Here is a tiny trained network, its code and every weight. The questions are about switching its units off for an input and a class, where a switched-off unit gives its printed mean instead of its output.

import numpy as np


def w(rows, s, z=0):
    codes = np.array(rows[::2]) - 128.0
    scale = np.full(codes.shape[1], s)
    scale[-1] = z or s
    return codes * scale


def norm(h):
    return h / np.sqrt((h * h).mean(-1, keepdims=True) + 1e-5)


def f(y):
    return np.maximum(y, 0)


def log_softmax(a):
    a = a - a.max(-1, keepdims=True)
    return a - np.log(np.exp(a).sum(-1, keepdims=True))


def net(x, mask):
    res = np.array(x, float).reshape(1, 4) / 4 @ E
    u = 0
    for l in range(4):
        y = f(norm(res) @ A[l][:, :-1].T + A[l][:, -1])
        res = res + np.where(mask[u : u + 8], y, B[l][:, -1]) @ B[l][:, :-1]
        u += 8
    return log_softmax(norm(res)[-1] @ U[:, :-1].T + U[:, -1])


A, B = {}, {}
E = w([
[172,133,143,38,134,147,115,46,94,162,183],'x0',
[76,168,201,108,109,139,123,117,145,153,97],'x1',
[158,102,93,196,109,106,110,95,74,124,126],'x2',
[161,201,129,203,139,166,2,73,163,51,131],'x3',
],0.0051)
A[0] = w([
[136,27,61,96,144,75,218,194,145,84,149,67],'0.n1',
[102,90,126,194,155,98,163,212,209,73,99,83],'0.n2',
[2,142,152,163,157,151,152,206,181,103,86,118],'0.n3',
[125,167,187,174,126,202,190,118,79,128,216,2],'0.n4',
[165,198,107,136,157,141,43,88,143,100,156,145],'0.n5',
[141,108,180,6,111,129,159,101,140,227,167,124],'0.n6',
[189,33,82,95,193,137,208,131,163,110,165,155],'0.n7',
[106,198,178,111,157,196,51,114,217,81,138,128],'0.n8',
],0.0042,0.0054)
B[0] = w([
[98,225,77,101,137,147,31,127,133,173,132,213],'0.n1',
[150,88,111,168,29,74,128,154,139,144,51,210],'0.n2',
[80,105,128,139,71,119,187,174,118,131,66,237],'0.n3',
[113,179,125,61,2,93,138,90,213,127,94,128],'0.n4',
[153,149,176,136,122,188,101,76,194,62,112,243],'0.n5',
[59,165,196,73,87,131,131,144,97,140,119,238],'0.n6',
[101,193,90,99,154,133,91,203,125,186,95,232],'0.n7',
[178,166,132,65,157,108,75,45,171,130,117,255],'0.n8',
],0.0051,0.0047)
A[1] = w([
[30,129,156,186,118,160,151,122,112,140,84,190],'1.n1',
[134,107,105,159,134,106,129,157,146,113,95,91],'1.n2',
[80,108,187,30,104,166,169,100,60,196,171,223],'1.n3',
[59,102,166,49,153,162,203,136,79,172,180,3],'1.n4',
[177,145,104,151,89,154,67,67,108,107,115,97],'1.n5',
[137,65,104,83,254,203,142,127,94,172,232,202],'1.n6',
[139,70,57,160,148,163,144,124,122,119,129,55],'1.n7',
[150,148,89,40,132,78,118,112,117,122,176,6],'1.n8',
],0.0059,0.0015)
B[1] = w([
[91,117,185,25,11,44,115,165,170,128,77,206],'1.n1',
[152,86,122,117,73,94,98,130,92,174,117,172],'1.n2',
[155,124,114,175,15,25,202,178,247,1,53,254],'1.n3',
[116,141,138,169,58,80,181,207,170,108,11,212],'1.n4',
[166,114,110,119,111,78,150,129,170,56,201,226],'1.n5',
[59,179,87,32,112,69,103,183,185,48,49,171],'1.n6',
[95,213,88,85,112,126,66,111,128,147,105,145],'1.n7',
[48,160,134,84,80,93,111,202,188,98,26,175],'1.n8',
],0.0052,0.0057)
A[2] = w([
[62,118,176,176,106,158,161,158,115,127,79,126],'2.n1',
[66,13,219,172,230,227,249,21,2,177,230,2],'2.n2',
[117,184,204,96,181,190,139,76,141,127,112,122],'2.n3',
[181,86,124,154,125,133,155,100,126,96,187,111],'2.n4',
[85,188,180,91,149,140,108,98,157,124,117,122],'2.n5',
[255,13,233,8,219,198,248,95,34,243,194,53],'2.n6',
[56,103,180,162,110,123,169,154,154,135,81,131],'2.n7',
[105,150,86,106,173,130,121,175,79,154,116,112],'2.n8',
],0.0077,0.0071)
B[2] = w([
[157,149,181,74,69,77,165,176,156,101,51,210],'2.n1',
[27,222,29,19,17,35,31,236,74,16,40,128],'2.n2',
[143,179,182,58,195,180,112,87,126,190,200,174],'2.n3',
[147,80,79,171,139,108,139,183,119,110,69,149],'2.n4',
[139,109,151,74,121,168,159,143,125,146,136,201],'2.n5',
[2,250,178,222,33,227,179,81,210,214,153,128],'2.n6',
[144,124,172,134,45,111,177,180,144,107,107,254],'2.n7',
[90,174,94,129,107,181,76,143,94,157,132,152],'2.n8',
],0.0087,0.007)
A[3] = w([
[134,151,89,179,203,137,181,62,140,112,215,79],'3.n1',
[184,82,145,172,76,91,140,106,115,86,127,135],'3.n2',
[146,90,112,206,176,111,158,86,117,84,161,81],'3.n3',
[38,112,223,227,243,131,255,162,90,243,223,8],'3.n4',
[143,129,87,185,116,103,114,138,109,87,150,110],'3.n5',
[116,33,217,194,166,167,236,101,67,176,156,39],'3.n6',
[15,64,219,217,234,64,251,63,240,232,230,2],'3.n7',
[68,195,162,132,252,145,219,86,99,197,182,34],'3.n8',
],0.0078,0.0071)
B[3] = w([
[147,109,116,117,57,122,77,213,116,138,28,145],'3.n1',
[106,57,96,142,171,110,189,134,75,169,145,253],'3.n2',
[179,62,74,171,173,105,169,140,142,79,144,148],'3.n3',
[27,254,22,230,16,18,16,244,34,4,31,128],'3.n4',
[139,106,159,102,129,138,163,110,128,123,184,172],'3.n5',
[92,155,206,181,133,37,227,104,102,180,118,128],'3.n6',
[238,29,16,22,12,36,17,232,238,10,20,128],'3.n7',
[184,89,101,149,123,120,64,172,125,28,50,135],'3.n8',
],0.0081,0.0049)
U = w([
[84,179,158,75,30,68,167,223,209,108,1,201],'0',
[218,35,82,227,214,131,131,57,159,39,209,145],'1',
[48,119,152,201,143,88,158,105,39,231,128,37],'2',
[41,232,215,238,247,177,223,53,46,234,153,2],'3',
[29,200,35,154,163,168,63,202,27,238,99,114],'4',
[191,200,199,14,201,208,44,36,207,71,202,175],'5',
[38,95,118,148,170,90,205,65,48,218,223,51],'6',
[28,181,208,233,239,209,212,63,76,243,179,2],'7',
],0.0084,0.0071)

Each question gives the input, the list of numbers given to net, and the class t.
The units are the neurons (one row each of A and B). Each row of codes is followed by its name. A weight is (code - 128) times the scale printed after its matrix; where a second scale follows, it is the last column's (A, B and U).
mask holds one flag per neuron, layer by layer. A switched-off neuron (its flag False) gives its mean, the last column of its row in B, instead of its output. The means were averaged over made-up inputs and are rounded, as every weight is.
A unit's drop is (log p(t) with every unit on - log p(t) with that unit switched off) / (log p(t) with every unit on - log p(t) with every unit switched off).
most important unit: the unit with the biggest drop
k most important neurons: the k neurons with the biggest drops, biggest first
k most important neurons of layer l: the k neurons of layer l with the biggest drops, biggest first
drop of u: that unit's drop, to one decimal
input [1,2,7,5], class 1: most important neuron => 1.n5
input [3,-5,-1,6], class 5: 2 most important neurons of layer 0 => 0.n8, 0.n2
input [7,-3,3,7], class 5: 4 most important neurons => 1.n3, 0.n2, 2.n3, 0.n3
input [-5,5,-7,7], class 5: 2 most important neurons => 0.n8, 1.n3
input [-6,3,-3,8], class 5: 3 most important neurons => 0.n8, 1.n3, 1.n4
input [4,-4,0,3], class 5: 2 most important neurons => 0.n2, 1.n3
input [-1,-1,7,-4], class 4: 2 most important neurons => 0.n6, 1.n3
input [-7,-3,-5,8], class 1: 2 most important neurons of layer 2 => 2.n1, 2.n7
input [0,-7,1,-4], class 4: 2 most important neurons => 0.n1, 0.n7
input [-4,0,1,4], class 1: 2 most important neurons of layer 0 => 0.n6, 0.n8
input [4,-6,7,-2], class 4: 3 most important neurons of layer 0 => 0.n6, 0.n7, 0.n8
input [-2,-8,4,-8], class 4: 3 most important neurons of layer 2 => 2.n8, 2.n1, 2.n7
input [6,7,-2,2], class 5: 3 most important neurons of layer 0 => 0.n8, 0.n3, 0.n5
input [1,-8,-1,-3], class 4: 2 most important neurons => 0.n1, 0.n7
input [3,0,4,2], class 1: most important unit => 1.n5
input [-4,-3,6,-2], class 4: 2 most important neurons of layer 1 => 1.n3, 1.n4
input [-6,-7,3,-8], class 4: 2 most important neurons of layer 0 => 0.n1, 0.n6
input [8,-3,2,8], class 5: drop of 1.n3 => 0.1
input [-6,-8,4,-4], class 4: drop of 1.n3 => 0.2
input [-6,-7,7,-5], class 4: most important unit => 1.n3
